arr =
-7.1,17.6,-4.8,22.0,11.4,-25.8,-40.9,8.0,13.9,2.2,-6.6,-45.0,10.6,-17.4,-8.2,31.9
36.2,-15.2,-45.0,-7.4,-1.7,-28.4,-1.0,10.9,30.6,5.8,-17.1,6.6,10.1,-7.9,31.5,7.4
-12.7,-7.8,21.9,9.8,-14.5,60.3,-6.7,31.2,-20.9,-21.1,7.2,-2.2,-7.3,-3.4,-21.7,-6.2
1.9,13.5,-12.5,7.2,3.3,21.8,9.2,3.6,-3.0,-3.1,21.3,-19.1,1.6,41.6,-58.3,-16.0
-30.9,8.9,-4.7,11.7,18.3,56.9,-30.3,-7.1,-22.6,-10.4,9.0,-6.7,10.9,13.4,-8.6,-13.9
29.3,-15.4,11.7,2.5,-29.9,-22.4,9.3,45.2,19.8,-6.4,-12.4,-10.4,-12.3,-29.5,-3.5,26.2
-21.1,4.5,-17.9,17.7,19.5,35.5,-53.8,2.5,-7.6,-9.9,-7.6,-16.4,19.4,-12.6,20.5,7.9
-20.7,20.5,-30.8,16.4,33.0,11.5,-44.9,-21.3,-1.0,3.4,2.6,-27.2,22.9,13.6,-0.5,2.1
7.8,12.8,-48.4,-5.2,26.6,-19.4,-0.9,-33.8,12.2,16.1,5.5,-0.8,17.3,35.9,-0.8,-16.0
17.1,11.5,-51.6,12.2,14.9,-0.3,-18.8,8.0,19.6,2.3,3.9,-30.9,17.7,29.1,-27.5,-0.4
16.6,-3.7,32.9,1.4,-31.4,-9.0,29.9,36.4,4.8,-6.9,5.8,-12.1,-21.2,-4.8,-41.8,10.9
4.2,22.5,-36.5,5.2,26.1,-33.4,-8.4,-28.3,15.7,15.8,7.3,-22.3,15.9,30.6,-17.2,-1.6
-4.5,23.4,-4.0,7.0,10.1,-5.3,10.0,-14.0,-1.3,6.0,21.0,-24.9,0.9,40.8,-57.2,-10.9
-33.4,12.0,3.8,19.0,16.2,48.8,-41.9,-0.6,-20.0,-13.1,4.8,-18.8,10.8,-2.2,-5.7,0.3
-6.8,0.6,-46.9,-3.0,26.2,32.6,-18.6,-23.7,-5.2,0.8,1.7,13.4,21.2,25.4,20.9,-23.4
The entry just right of the largest entry is -6.7
Read off the bottom entry of the column that holds the largest entry.
A: 32.6
The top-right entry: 31.9
Read off the last entry, reading row by row.
A: -23.4
The entry just left of -8.4: -33.4
Read off the top-left entry.
A: -7.1
Read off the entry just right of -20.0.
A: -13.1
Read off the largest entry in the first column.
A: 36.2
The 3rd entry on the diagonal from the top-right corner: -3.4
The second entry on the diagonal from the top-right corner: 31.5
Read off the fifth entry in reading order.
A: 11.4
Read off the entry directly above 29.3.
A: -30.9
The entry directly above -29.9: 18.3
Read off the last entry in the row that holds the largest entry.
A: -6.2
The entry just left of -41.9 is 48.8
Read off the entry directly below 16.1.
A: 2.3
Read off the bottom-left entry.
A: -6.8
Read off the entry just left of the largest entry.
A: -14.5
Read off the 4th entry in reading order.
A: 22.0
The entry directly above the largest entry is -28.4
Read off the entry just right of -36.5.
A: 5.2
Read off the bottom entry of the column that holds the smallest entry.
A: 20.9
Read off the smallest entry in the first column.
A: -33.4
The third entry, reading row by row -> -4.8
Read off the entry directly below -51.6.
A: 32.9
Read off the second smallest entry.
A: -57.2
Read off the entry just right of -17.1.
A: 6.6
The entry directly above -12.1: -30.9
The entry directly below 31.5: -21.7
Read off the entry directly above -1.3.
A: 15.7

165   90  180  151  154  124  100  126   41  154  143
119   62  174  167  108  109  135  149   51  164  149
 74  158   48   72   80   89   98   78  207   54   67
118   42  159  165  103  136  147  137   88  111  104
 37   62   92  133   41  108  179  152  144   92   78
129   46  144  151  111  156  139  114  113   81   84
 98   59  107  125   95  153  154  123  121   93  102
 97   11  155  173   86  154  182  159   78  118  114
101   84  106  123   95  132  133  112  136   83   88
121  143  108  101  121   94   86   94  128  104  103
133   96  137  133  120  121  102   99  109  119  133
147  120  151  134  134   99   80   99   88  143  152
172   62  157  145  149  171  107   91   95   91  104
146  142  110  101  136  112   67   64  147   89  111
 88  164   78   81  102   79   98  112  124  134  141
Indices start at 0.
The entry at row 0, column 0: 165
The maximum is 207
The entry in row 0 and column 2 is 180
Give the entry just right of the largest entry.
54
Give the entry at row 2, column 0.
74
Give the entry directly below the centre entry.
132
The entry at row 0, column 1 is 90
The top-right entry is 143
The centre entry is 154
The entry directly below 59 is 11
The entry in row 2 and column 1 is 158
Give the entry in row 1 and column 0.
119
Give the entry directly above the centre entry.
153
The entry just left of the centre entry is 86
The entry at row 1, column 2: 174
The entry just right of the smallest entry -> 155
Give the entry directly below 132.
94
The bottom-right entry is 141
The entry just left of the largest entry -> 78
The entry just right of 155 is 173
Give the entry just left of the smallest entry.
97
The entry directly above 142 -> 62
Give the entry in the bottom-left corner.
88
The entry in row 2 and column 2 is 48

X = ((21, -155, -47, -304, 92, -126, -183, 71, -80, -119), (-84, -74, -3, -119, -96, 467, -60, 62, -91, -96), (-168, -392, 405, -334, -101, -4, 307, -201, 5, -89), (-85, -30, -51, -129, -96, -69, -60, -62, -91, -89), (-84, 13, -1, -119, -96, 12, -103, -86, -23, -89), (-366, 604, 730, 317, -136, -58, -570, -461, -338, -855), (-33, -74, -3, -154, 52, 97, 82, -61, -91, -64), (-84, -118, -111, -112, -103, -34, -43, -61, -93, -84), (-84, -74, -104, -100, -96, 47, -135, -25, -88, -74), (-84, -74, 104, -129, -96, -684, 137, -126, -91, -89), (-66, -164, -93, -194, -93, -100, -90, -61, 2, -26))
The entry just left of -392 is -168
The entry just right of the largest entry is 317
The entry just left of 92: -304
The entry just right of -461 -> -338
What is the largest entry? 730
What is the entry just right of -101? -4
What is the entry just left of 2? -61

a = -19.2    5.6  -29.9  -17.5  -11.2   44.2  -28.2   -7.8   23.3   74.5  -10.0   -7.2    4.5   -9.7    0.6   69.6
The 1st entry is -19.2
The 5th entry is -11.2
The first entry from the right -> 69.6
What is the maximum? 74.5
The fourth entry: -17.5
What is the second entry from the right? 0.6
What is the entry just left of the largest entry? 23.3
What is the entry just left of the smallest entry? 5.6
The 2nd smallest entry -> -28.2
The 3rd entry from the left -> -29.9

-8.4	4.7	-21.4	-38.6	-23.5	-27.7	8.6
-25.5	22.5	-5.2	-67.3	-8.9	0.6	38.9
-32.9	-28.0	-62.6	-6.8	-55.1	-55.6	-6.7
-4.8	35.5	10.4	-68.7	2.0	3.5	34.5
-35.2	-71.5	-76.9	42.5	-59.7	-44.6	-40.2
-29.8	48.8	2.8	-32.3	-1.0	17.3	46.5
Indices start at 0.
The entry in row 0 and column 0: -8.4
The entry directly above 17.3: -44.6
Which number is the entry at row 0, column 2? -21.4
The entry directly above -32.9 is -25.5
The entry in the top-right corner: 8.6
Which number is the entry directly below 34.5? -40.2
The entry in the bottom-right corner is 46.5
The top entry of the column that holds the largest entry is 4.7
The entry just left of -27.7 -> -23.5
Which number is the entry just left of 0.6? -8.9
The entry directly above the smallest entry -> 10.4
The bottom entry of the column that holds the largest entry is 48.8
The entry in row 2 and column 2: -62.6
The entry directly above the largest entry -> -71.5
The entry just right of the smallest entry: 42.5
The entry at row 2, column 0: -32.9
The entry just left of the largest entry: -29.8
The entry in row 1 and column 1: 22.5
The entry directly below -55.1: 2.0
The entry directly above 35.5: -28.0
The entry just left of 42.5: -76.9
The entry just right of the largest entry is 2.8
Which number is the entry directly below 42.5? -32.3
The entry directly below -6.8: -68.7
Which number is the entry directly below 0.6? -55.6
The entry just left of 17.3: -1.0
Which number is the entry directly above -29.8? -35.2
